Here is a tiny trained network, its code and every weight. The questions are about switching its units off for an input and a target symbol, where a switched-off unit gives its printed mean instead of its output.

import numpy as np


def w(rows, s, z=0):
    codes = np.array(rows[::2]) - 128.0
    scale = np.full(codes.shape[1], s)
    scale[-1] = z or s
    return codes * scale


def norm(h):
    return h / np.sqrt((h * h).mean(-1, keepdims=True) + 1e-5)


def f(y):
    return np.maximum(y, 0)


def softmax(a):
    e = np.exp(a - a.max(-1, keepdims=True))
    return e / e.sum(-1, keepdims=True)


def log_softmax(a):
    a = a - a.max(-1, keepdims=True)
    return a - np.log(np.exp(a).sum(-1, keepdims=True))


def net(x, mask):
    ids = ['ΓΔΦΩεμξτψ'.index(c) for c in x.split()]
    T = len(ids)
    res = E[ids] + P[:T]
    u = 0
    for l in range(3):
        r = norm(res)
        for j in range(2):
            rows = slice(3 * j, 3 * j + 3)
            q, k, v = (r @ M[l][rows].T for M in (Q, K, V))
            z = softmax(np.where(np.tri(T) > 0, q @ k.T / 3**0.5, -1e9)) @ v
            o = O[l][rows]
            res = res + np.where(mask[u + j], z, o[:, -1]) @ o[:, :-1]
        u += 2
        y = f(norm(res) @ A[l][:, :-1].T + A[l][:, -1])
        res = res + np.where(mask[u : u + 4], y, B[l][:, -1]) @ B[l][:, :-1]
        u += 4
    return log_softmax(norm(res)[-1] @ U[:, :-1].T + U[:, -1])


Q, K, V, O, A, B = {}, {}, {}, {}, {}, {}
E = w([
[133,128,102,130],'Γ',
[134,149,156,108],'Δ',
[133,150,117,107],'Φ',
[2,94,144,107],'Ω',
[169,83,136,92],'ε',
[122,144,156,122],'μ',
[102,144,134,130],'ξ',
[105,164,181,100],'τ',
[136,130,119,124],'ψ',
],0.0095)
P = w([
[104,93,150,77],'0',
[133,190,74,167],'1',
[107,71,177,184],'2',
[142,155,85,91],'3',
[205,206,138,179],'4',
[140,22,129,186],'5',
[141,148,88,89],'6',
[230,179,110,172],'7',
[142,9,105,183],'8',
[138,133,100,81],'9',
[180,209,99,159],'10',
[142,2,65,178],'11',
[127,148,79,92],'12',
],0.0089)
Q[0] = w([
[150,156,183,47],'0.h0',
[149,69,172,121],'0.h0',
[111,76,132,13],'0.h0',
[157,146,114,165],'0.h1',
[45,77,84,68],'0.h1',
[105,89,161,89],'0.h1',
],0.011)
K[0] = w([
[106,16,212,148],'0.h0',
[71,161,200,200],'0.h0',
[85,100,102,252],'0.h0',
[160,111,110,170],'0.h1',
[16,62,159,1],'0.h1',
[113,175,94,47],'0.h1',
],0.0085)
V[0] = w([
[158,99,93,138],'0.h0',
[171,253,111,137],'0.h0',
[113,162,154,122],'0.h0',
[88,82,150,41],'0.h1',
[82,95,180,145],'0.h1',
[182,71,251,52],'0.h1',
],0.0028)
O[0] = w([
[103,163,128,167,107],'0.h0',
[151,1,207,194,55],'0.h0',
[150,81,147,108,134],'0.h0',
[181,95,69,242,246],'0.h1',
[191,90,72,144,166],'0.h1',
[171,7,145,205,159],'0.h1',
],0.0025,0.0012)
A[0] = w([
[150,224,202,98,37],'0.n0',
[2,126,112,170,37],'0.n1',
[80,115,209,184,253],'0.n2',
[76,158,52,80,89],'0.n3',
],0.0065,0.0011)
B[0] = w([
[200,32,5,159,208],'0.n0',
[255,220,78,109,252],'0.n1',
[200,27,130,124,232],'0.n2',
[152,6,166,138,240],'0.n3',
],0.0058,0.0032)
Q[1] = w([
[124,48,61,141],'1.h0',
[87,176,125,98],'1.h0',
[148,101,112,95],'1.h0',
[246,140,152,154],'1.h1',
[179,57,169,92],'1.h1',
[70,89,83,87],'1.h1',
],0.013)
K[1] = w([
[144,44,173,88],'1.h0',
[131,199,143,112],'1.h0',
[135,120,80,113],'1.h0',
[163,164,94,250],'1.h1',
[235,107,101,169],'1.h1',
[170,102,94,18],'1.h1',
],0.012)
V[1] = w([
[166,152,56,234],'1.h0',
[121,130,181,139],'1.h0',
[106,100,107,1],'1.h0',
[131,82,52,98],'1.h1',
[189,147,82,198],'1.h1',
[167,84,43,197],'1.h1',
],0.0045)
O[1] = w([
[147,11,109,87,84],'1.h0',
[145,131,152,108,111],'1.h0',
[69,223,100,202,205],'1.h0',
[46,246,173,143,210],'1.h1',
[95,140,4,109,221],'1.h1',
[86,207,66,127,254],'1.h1',
],0.0036,0.0047)
A[1] = w([
[82,78,143,165,4],'1.n0',
[239,207,153,183,119],'1.n1',
[155,142,63,110,103],'1.n2',
[254,91,168,248,123],'1.n3',
],0.0061,0.0028)
B[1] = w([
[191,10,163,108,148],'1.n0',
[194,99,77,152,212],'1.n1',
[73,154,184,145,253],'1.n2',
[2,204,46,225,237],'1.n3',
],0.0074,0.0034)
Q[2] = w([
[89,110,182,178],'2.h0',
[1,131,143,39],'2.h0',
[114,64,136,106],'2.h0',
[204,117,119,177],'2.h1',
[133,63,150,120],'2.h1',
[160,114,178,226],'2.h1',
],0.027)
K[2] = w([
[124,184,88,183],'2.h0',
[206,175,253,170],'2.h0',
[159,88,124,169],'2.h0',
[104,131,56,177],'2.h1',
[79,63,110,109],'2.h1',
[100,153,34,122],'2.h1',
],0.023)
V[2] = w([
[249,158,125,66],'2.h0',
[121,177,121,234],'2.h0',
[179,81,25,186],'2.h0',
[107,76,62,175],'2.h1',
[141,97,63,2],'2.h1',
[11,253,133,74],'2.h1',
],0.015)
O[2] = w([
[164,174,250,168,10],'2.h0',
[186,85,107,80,159],'2.h0',
[58,70,218,101,91],'2.h0',
[144,182,68,72,175],'2.h1',
[38,105,65,148,71],'2.h1',
[7,171,230,147,242],'2.h1',
],0.014,0.011)
A[2] = w([
[96,2,49,244,219],'2.n0',
[25,161,79,97,253],'2.n1',
[132,42,12,65,177],'2.n2',
[27,11,109,70,184],'2.n3',
],0.012,0.0018)
B[2] = w([
[171,6,160,91,168],'2.n0',
[179,60,164,117,254],'2.n1',
[49,156,180,132,230],'2.n2',
[163,149,67,238,232],'2.n3',
],0.017,0.012)
U = w([
[15,113,141,184,188],'Γ',
[105,131,255,103,74],'Δ',
[230,156,126,85,194],'Φ',
[136,206,10,140,70],'Ω',
[139,244,184,193,2],'ε',
[198,87,120,229,163],'μ',
[105,35,45,80,98],'ξ',
[207,60,204,83,61],'τ',
[73,150,134,20,201],'ψ',
],0.015,0.0022)

Each question gives the input, a string of symbols that net reads in full, and the target symbol t.
The units are the heads (3 rows each of Q, K, V and O) and the neurons (one row each of A and B). Each row of codes is followed by its name. A weight is (code - 128) times the scale printed after its matrix; where a second scale follows, it is the last column's (O, A, B and U).
mask holds one flag per unit, layer by layer, with each layer's heads first. A switched-off unit (its flag False) gives its mean, the last column of its rows in O or B, instead of its output. The means were averaged over made-up inputs and are rounded, as every weight is.
A unit's drop is (log p(t) with every unit on - log p(t) with that unit switched off) / (log p(t) with every unit on - log p(t) with every unit switched off).
The circuit of an input: a set's keep is (log p(t) with only the set's units on - log p(t) with every unit switched off) / (log p(t) with every unit on - log p(t) with every unit switched off). Starting from the 12 units with the biggest drops (on a tie, the unit counted first), units are removed one at a time, each time the one whose removal leaves the highest keep (on an exact tie, the one counted first), for as long as the keep stays at least 0.8.
units of the circuit, in order: the units of the circuit, biggest drop first
most important unit: the unit with the biggest drop
k most important neurons: the k neurons with the biggest drops, biggest first
top k neurons in layer l: the k neurons of layer l with the biggest drops, biggest first
heads that matter: for each layer, one digit per head in row order, 1 if its drop is at least 0.15 and else 0, layers parted by /
input Δ ξ ξ Ω Ω Ω Ω, target Φ: units of the circuit, in order -> [2.h1]
input Ω Φ μ τ Ω, target τ: units of the circuit, in order -> [2.h0; 2.n2]
input ξ ψ Ω τ ξ, target τ: top 2 neurons in layer 1 -> [1.n3; 1.n1]
input Ω Φ ξ Γ μ, target Γ: units of the circuit, in order -> [0.n3; 2.h0; 1.h1; 1.n2]
input Δ τ ξ Φ Ω, target Φ: heads that matter -> 00 / 00 / 11
input ξ ε τ ε ε Ω Δ ε, target Δ: units of the circuit, in order -> [2.h0; 0.n1]
input Γ ψ Ω Δ, target ξ: heads that matter -> 10 / 01 / 01
input ε Ω Φ Δ τ Φ μ μ τ Ω τ τ τ, target μ: units of the circuit, in order -> [1.h1; 2.h1; 2.h0; 1.n3]
input Ω Γ Ω ξ τ Γ τ Γ ψ ε Φ Ω, target ξ: units of the circuit, in order -> [2.h1; 2.h0; 0.n1]
input ε ε Ω Ω Ω Δ τ ε, target τ: heads that matter -> 10 / 01 / 11
input μ Ω ε Δ ξ Γ Ω Ω μ Ω Ω Ω, target ξ: units of the circuit, in order -> [2.h1; 0.n1; 2.h0]
input μ Ω τ Ω μ Δ Δ, target ψ: heads that matter -> 01 / 11 / 11
input ξ ε ψ ψ τ Ω ε Γ ξ Δ Ω ε μ, target τ: heads that matter -> 01 / 01 / 11
input ε ξ Ω τ Δ Γ Ω ψ Δ Γ Ω ξ ψ, target μ: most important unit -> 1.h1
input Ω ε ε Γ, target Γ: heads that matter -> 10 / 11 / 01
input Ω ε ε Γ μ Ω ε, target Γ: heads that matter -> 10 / 11 / 01
input ε Ω Γ μ Ω ε Φ ε, target Φ: heads that matter -> 00 / 10 / 11
input Δ τ ε ε τ ψ Φ Δ Δ ψ μ Ω Δ, target Φ: 3 most important neurons -> [0.n1; 0.n3; 0.n0]
input μ Δ Ω, target μ: heads that matter -> 01 / 00 / 00
input Δ Γ Ω Ω ξ Δ ψ Γ ε Δ Ω, target Δ: 2 most important neurons -> [1.n3; 0.n1]
input ε Ω τ Φ Γ Φ Ω Ω Ω Γ, target μ: most important neuron -> [0.n3]
input Φ ε ε ε τ μ μ, target ε: 3 most important neurons -> [1.n3; 0.n2; 0.n0]
input Γ Ω τ Ω Ω Ω Γ τ Ω Ω Ω, target Ω: heads that matter -> 00 / 01 / 10
input ε Δ τ, target μ: 3 most important neurons -> [0.n0; 2.n3; 2.n2]
input ε Ω Ω ξ ε ε ψ Γ, target ψ: top 2 neurons in layer 1 -> [1.n1; 1.n2]
